Here is a tiny trained network, its code and every weight. The questions are about switching its units off for an input and a class, where a switched-off unit gives its printed mean instead of its output.

import numpy as np


def w(rows, s, z=0):
    codes = np.array(rows[::2]) - 128.0
    scale = np.full(codes.shape[1], s)
    scale[-1] = z or s
    return codes * scale


def norm(h):
    return h / np.sqrt((h * h).mean(-1, keepdims=True) + 1e-5)


def f(y):
    return np.maximum(y, 0)


def log_softmax(a):
    a = a - a.max(-1, keepdims=True)
    return a - np.log(np.exp(a).sum(-1, keepdims=True))


def net(x, mask):
    res = np.array(x, float).reshape(1, 5) / 4 @ E
    u = 0
    for l in range(4):
        y = f(norm(res) @ A[l][:, :-1].T + A[l][:, -1])
        res = res + np.where(mask[u : u + 6], y, B[l][:, -1]) @ B[l][:, :-1]
        u += 6
    return log_softmax(norm(res)[-1] @ U[:, :-1].T + U[:, -1])


A, B = {}, {}
E = w([
[135,130,126,131,123,126,128,133,130,129],'x0',
[129,181,196,87,174,145,90,183,97,249],'x1',
[236,62,110,81,254,87,76,139,195,124],'x2',
[125,126,123,129,131,127,132,133,130,129],'x3',
[108,77,219,187,149,74,45,240,160,18],'x4',
],0.0094)
A[0] = w([
[21,139,245,176,43,98,118,183,104,82,66],'L0N0',
[84,185,194,93,131,109,89,186,97,162,4],'L0N1',
[80,218,90,94,27,254,207,97,52,163,147],'L0N2',
[212,126,31,5,202,138,137,60,139,160,96],'L0N3',
[150,219,133,128,148,135,136,34,137,195,109],'L0N4',
[112,207,226,28,152,120,104,220,96,251,162],'L0N5',
],0.0061,0.004)
B[0] = w([
[192,252,50,244,140,168,157,156,2,102,223],'L0N0',
[26,189,29,216,183,179,52,101,163,148,169],'L0N1',
[100,100,194,34,112,39,60,165,185,58,255],'L0N2',
[107,149,66,187,121,233,167,124,75,118,223],'L0N3',
[167,42,156,187,173,109,172,155,67,99,186],'L0N4',
[233,194,208,131,201,243,71,163,88,161,246],'L0N5',
],0.008,0.0084)
A[1] = w([
[139,172,241,112,133,128,112,157,128,156,163],'L1N0',
[55,166,205,123,113,114,46,150,104,150,96],'L1N1',
[79,139,115,152,85,57,154,99,106,100,36],'L1N2',
[94,116,147,91,152,12,85,126,171,122,75],'L1N3',
[157,148,255,113,164,179,140,169,84,206,212],'L1N4',
[81,134,111,94,58,63,145,119,203,146,2],'L1N5',
],0.0093,0.0026)
B[1] = w([
[85,85,21,192,89,90,73,104,133,79,203],'L1N0',
[112,96,58,122,169,135,26,38,118,140,187],'L1N1',
[116,170,200,104,116,139,184,173,116,147,166],'L1N2',
[254,156,85,82,239,154,210,165,124,130,162],'L1N3',
[105,80,89,113,107,101,140,142,191,206,251],'L1N4',
[101,137,185,14,172,246,144,108,120,162,151],'L1N5',
],0.0097,0.011)
A[2] = w([
[223,83,93,131,143,96,168,103,142,43,4],'L2N0',
[148,125,174,89,145,91,159,152,47,28,159],'L2N1',
[123,36,164,74,195,37,14,222,172,48,215],'L2N2',
[152,84,128,157,177,31,17,145,254,66,13],'L2N3',
[90,102,140,103,48,44,112,60,95,186,47],'L2N4',
[165,213,108,105,138,24,121,66,64,19,180],'L2N5',
],0.0068,0.002)
B[2] = w([
[97,173,97,172,102,229,118,63,58,136,200],'L2N0',
[204,127,174,70,110,130,253,130,164,101,213],'L2N1',
[47,177,164,53,32,156,131,93,109,148,255],'L2N2',
[55,145,127,39,55,96,162,53,150,148,234],'L2N3',
[66,148,130,82,81,77,147,121,254,140,146],'L2N4',
[171,49,193,135,164,145,198,122,217,137,206],'L2N5',
],0.0082,0.0067)
A[3] = w([
[199,101,128,119,212,138,129,193,176,177,67],'L3N0',
[143,104,152,1,130,125,175,77,146,101,161],'L3N1',
[113,89,121,25,155,53,32,65,138,222,71],'L3N2',
[189,50,83,164,153,123,173,69,103,83,79],'L3N3',
[205,114,135,158,159,123,168,182,107,227,3],'L3N4',
[124,91,78,61,77,115,114,72,145,212,61],'L3N5',
],0.0092,0.0036)
B[3] = w([
[110,127,184,80,160,164,202,49,93,5,164],'L3N0',
[111,172,126,83,164,205,72,73,72,172,254],'L3N1',
[96,94,149,136,77,1,183,182,206,102,220],'L3N2',
[120,163,89,211,106,10,6,228,156,168,177],'L3N3',
[182,30,159,88,190,158,222,122,111,40,157],'L3N4',
[163,89,216,136,132,61,121,205,150,141,205],'L3N5',
],0.0094,0.01)
U = w([
[115,181,169,4,90,205,153,44,93,133,129],'0',
[135,169,28,215,151,183,54,107,78,154,242],'1',
[84,102,158,79,95,28,97,156,200,176,205],'2',
[213,26,149,103,211,147,192,147,128,141,31],'3',
[199,171,186,213,83,90,224,162,102,50,3],'4',
],0.015,0.0032)

Each question gives the input, the list of numbers given to net, and the class t.
The units are the neurons (one row each of A and B). Each row of codes is followed by its name. A weight is (code - 128) times the scale printed after its matrix; where a second scale follows, it is the last column's (A, B and U).
mask holds one flag per neuron, layer by layer. A switched-off neuron (its flag False) gives its mean, the last column of its row in B, instead of its output. The means were averaged over made-up inputs and are rounded, as every weight is.
A unit's drop is (log p(t) with every unit on - log p(t) with that unit switched off) / (log p(t) with every unit on - log p(t) with every unit switched off).
The circuit of an input: a set's keep is (log p(t) with only the set's units on - log p(t) with every unit switched off) / (log p(t) with every unit on - log p(t) with every unit switched off). Starting from the 12 units with the biggest drops (on a tie, the unit counted first), units are removed one at a time, each time the one whose removal leaves the highest keep (on an exact tie, the one counted first), for as long as the keep stays at least 0.8.
units of the circuit, in order: the units of the circuit, biggest drop first
k most important neurons: the k neurons with the biggest drops, biggest first
top k neurons in layer l: the k neurons of layer l with the biggest drops, biggest first
drop of u: that unit's drop, to one decimal
input [0,-4,-1,-2,1], class 4: top neuron in layer 2 -> [L2N2]
input [-3,3,1,-2,-8], class 3: units of the circuit, in order -> [L0N4, L2N2]
input [-1,7,-8,-4,0], class 2: top 2 neurons in layer 1 -> [L1N4, L1N1]
input [8,-5,1,3,-3], class 1: 2 most important neurons -> [L0N3, L3N3]
input [-3,0,-2,5,7], class 4: 3 most important neurons -> [L0N0, L0N5, L3N1]
input [-8,1,0,-5,-6], class 2: top 2 neurons in layer 0 -> [L0N2, L0N0]
input [5,-4,1,8,2], class 0: 2 most important neurons -> [L0N0, L0N3]
input [-3,0,8,2,7], class 0: 4 most important neurons -> [L0N5, L1N4, L3N1, L1N3]
input [5,7,1,-3,-5], class 3: 3 most important neurons -> [L0N5, L0N3, L0N4]
input [1,0,6,6,6], class 0: 2 most important neurons -> [L0N5, L1N4]
input [-6,6,0,3,-4], class 2: units of the circuit, in order -> [L0N2, L3N2]
input [-2,-3,8,-5,1], class 0: 3 most important neurons -> [L0N0, L1N4, L2N2]
input [-7,5,1,5,-7], class 3: 3 most important neurons -> [L0N3, L0N4, L0N5]
input [2,7,-1,8,8], class 1: 2 most important neurons -> [L0N0, L0N2]
input [-5,3,2,5,-5], class 3: most important neuron -> [L0N3]
input [-5,5,4,1,0], class 3: 2 most important neurons -> [L0N2, L0N3]
input [3,3,0,5,-7], class 2: top 2 neurons in layer 0 -> [L0N2, L0N0]
input [-5,1,-5,7,0], class 2: top 2 neurons in layer 0 -> [L0N2, L0N3]
input [-6,-4,0,8,4], class 4: top 2 neurons in layer 0 -> [L0N2, L0N0]
input [-7,-2,-2,7,6], class 4: units of the circuit, in order -> [L0N0]
input [-4,-1,8,3,-4], class 1: top 2 neurons in layer 0 -> [L0N5, L0N3]
input [0,-1,0,4,7], class 4: 2 most important neurons -> [L0N0, L0N2]
input [-3,2,0,-8,-8], class 2: 3 most important neurons -> [L0N2, L0N0, L1N3]
input [5,4,-4,3,1], class 1: 2 most important neurons -> [L0N0, L0N1]
input [3,2,3,-3,0], class 3: top 2 neurons in layer 0 -> [L0N2, L0N3]
input [-5,2,0,7,-6], class 2: drop of L0N2 -> 1.4
input [-8,-3,-1,0,5], class 4: units of the circuit, in order -> [L0N0]
input [6,-5,3,8,-1], class 1: drop of L0N2 -> 1.6
